Below is a small trained network, with its code and all its weights. Each question gives an input and a class and asks what happens when units are switched off, that is, made to give their printed mean instead of their output.

import numpy as np


def w(rows, s, z=0):
    codes = np.array(rows[::2]) - 128.0
    scale = np.full(codes.shape[1], s)
    scale[-1] = z or s
    return codes * scale


def norm(h):
    return h / np.sqrt((h * h).mean(-1, keepdims=True) + 1e-5)


def f(y):
    return np.maximum(y, 0)


def log_softmax(a):
    a = a - a.max(-1, keepdims=True)
    return a - np.log(np.exp(a).sum(-1, keepdims=True))


def net(x, mask):
    res = np.array(x, float).reshape(1, 6) / 4 @ E
    u = 0
    for l in range(4):
        y = f(norm(res) @ A[l][:, :-1].T + A[l][:, -1])
        res = res + np.where(mask[u : u + 6], y, B[l][:, -1]) @ B[l][:, :-1]
        u += 6
    return log_softmax(norm(res)[-1] @ U[:, :-1].T + U[:, -1])


A, B = {}, {}
E = w([
[125,136,94,145],'x0',
[149,78,76,48],'x1',
[135,105,161,114],'x2',
[103,133,182,2],'x3',
[136,60,137,41],'x4',
[151,93,181,204],'x5',
],0.0049)
A[0] = w([
[59,113,173,115,43],'L0N0',
[121,140,172,116,22],'L0N1',
[157,85,172,93,189],'L0N2',
[90,112,102,49,60],'L0N3',
[254,115,101,117,37],'L0N4',
[155,119,204,121,7],'L0N5',
],0.0072,0.0018)
B[0] = w([
[171,139,162,73,178],'L0N0',
[88,73,254,150,157],'L0N1',
[174,164,126,85,248],'L0N2',
[115,190,27,82,254],'L0N3',
[104,91,135,162,188],'L0N4',
[63,105,173,153,180],'L0N5',
],0.0043,0.0026)
A[1] = w([
[23,189,177,180,108],'L1N0',
[62,144,190,82,46],'L1N1',
[62,193,159,239,3],'L1N2',
[65,132,158,192,114],'L1N3',
[180,3,133,181,87],'L1N4',
[116,184,191,88,65],'L1N5',
],0.0069,0.0011)
B[1] = w([
[170,125,96,147,223],'L1N0',
[64,103,251,76,194],'L1N1',
[62,235,119,130,252],'L1N2',
[156,116,20,111,200],'L1N3',
[100,3,63,143,211],'L1N4',
[139,139,188,206,198],'L1N5',
],0.0049,0.0041)
A[2] = w([
[139,137,221,100,79],'L2N0',
[162,208,99,210,59],'L2N1',
[58,182,141,28,130],'L2N2',
[131,150,92,3,74],'L2N3',
[182,36,84,156,6],'L2N4',
[64,52,131,54,94],'L2N5',
],0.0069,0.0019)
B[2] = w([
[107,100,194,207,194],'L2N0',
[42,237,90,253,230],'L2N1',
[168,112,63,96,254],'L2N2',
[127,168,74,39,239],'L2N3',
[141,64,149,137,190],'L2N4',
[88,181,103,189,215],'L2N5',
],0.0067,0.004)
A[3] = w([
[139,72,108,145,7],'L3N0',
[119,88,104,118,12],'L3N1',
[121,102,77,108,224],'L3N2',
[178,146,254,130,105],'L3N3',
[110,130,103,72,35],'L3N4',
[97,117,101,89,50],'L3N5',
],0.008,0.0015)
B[3] = w([
[172,3,137,137,178],'L3N0',
[106,149,201,182,161],'L3N1',
[253,59,174,79,253],'L3N2',
[102,142,201,102,220],'L3N3',
[143,102,76,94,213],'L3N4',
[221,246,134,73,191],'L3N5',
],0.0062,0.0028)
U = w([
[167,21,89,153,14],'0',
[71,160,252,96,6],'1',
[165,166,43,10,218],'2',
[71,230,55,206,254],'3',
],0.011,0.0018)

Each question gives the input, the list of numbers given to net, and the class t.
The units are the neurons (one row each of A and B). Each row of codes is followed by its name. A weight is (code - 128) times the scale printed after its matrix; where a second scale follows, it is the last column's (A, B and U).
mask holds one flag per neuron, layer by layer. A switched-off neuron (its flag False) gives its mean, the last column of its row in B, instead of its output. The means were averaged over made-up inputs and are rounded, as every weight is.
A unit's drop is (log p(t) with every unit on - log p(t) with that unit switched off) / (log p(t) with every unit on - log p(t) with every unit switched off).
The circuit of an input: a set's keep is (log p(t) with only the set's units on - log p(t) with every unit switched off) / (log p(t) with every unit on - log p(t) with every unit switched off). Starting from the 12 units with the biggest drops (on a tie, the unit counted first), units are removed one at a time, each time the one whose removal leaves the highest keep (on an exact tie, the one counted first), for as long as the keep stays at least 0.8.
circuit, biggest first: the units of the circuit, biggest drop first
most important unit: the unit with the biggest drop
k most important neurons: the k neurons with the biggest drops, biggest first
top k neurons in layer l: the k neurons of layer l with the biggest drops, biggest first
drop when u is switched off: that unit's drop, to one decimal
input [4,-3,-2,7,-5,-2], class 1: circuit, biggest first => [L1N1, L1N5, L2N1]
input [8,-3,0,1,5,4], class 0: top 2 neurons in layer 1 => [L1N4, L1N2]
input [3,7,0,5,-7,6], class 1: most important unit => L0N2
input [2,-6,6,5,-5,-8], class 1: circuit, biggest first => [L1N1, L1N5, L2N1]
input [7,-5,2,-6,6,3], class 0: circuit, biggest first => [L1N4, L2N4]
input [-8,4,8,2,-8,-4], class 1: top 2 neurons in layer 1 => [L1N5, L1N3]
input [1,-7,7,3,1,-8], class 1: 2 most important neurons => [L1N5, L1N1]
input [5,-2,-1,-2,2,8], class 0: top 3 neurons in layer 1 => [L1N4, L1N5, L1N3]
input [-8,6,7,-8,1,-6], class 0: 2 most important neurons => [L0N4, L1N2]
input [-8,7,7,-8,-6,-7], class 0: 2 most important neurons => [L1N2, L0N3]
input [4,3,1,-4,0,5], class 0: drop when L1N4 is switched off => 0.2
input [0,2,4,3,-6,-1], class 1: drop when L1N1 is switched off => 0.2
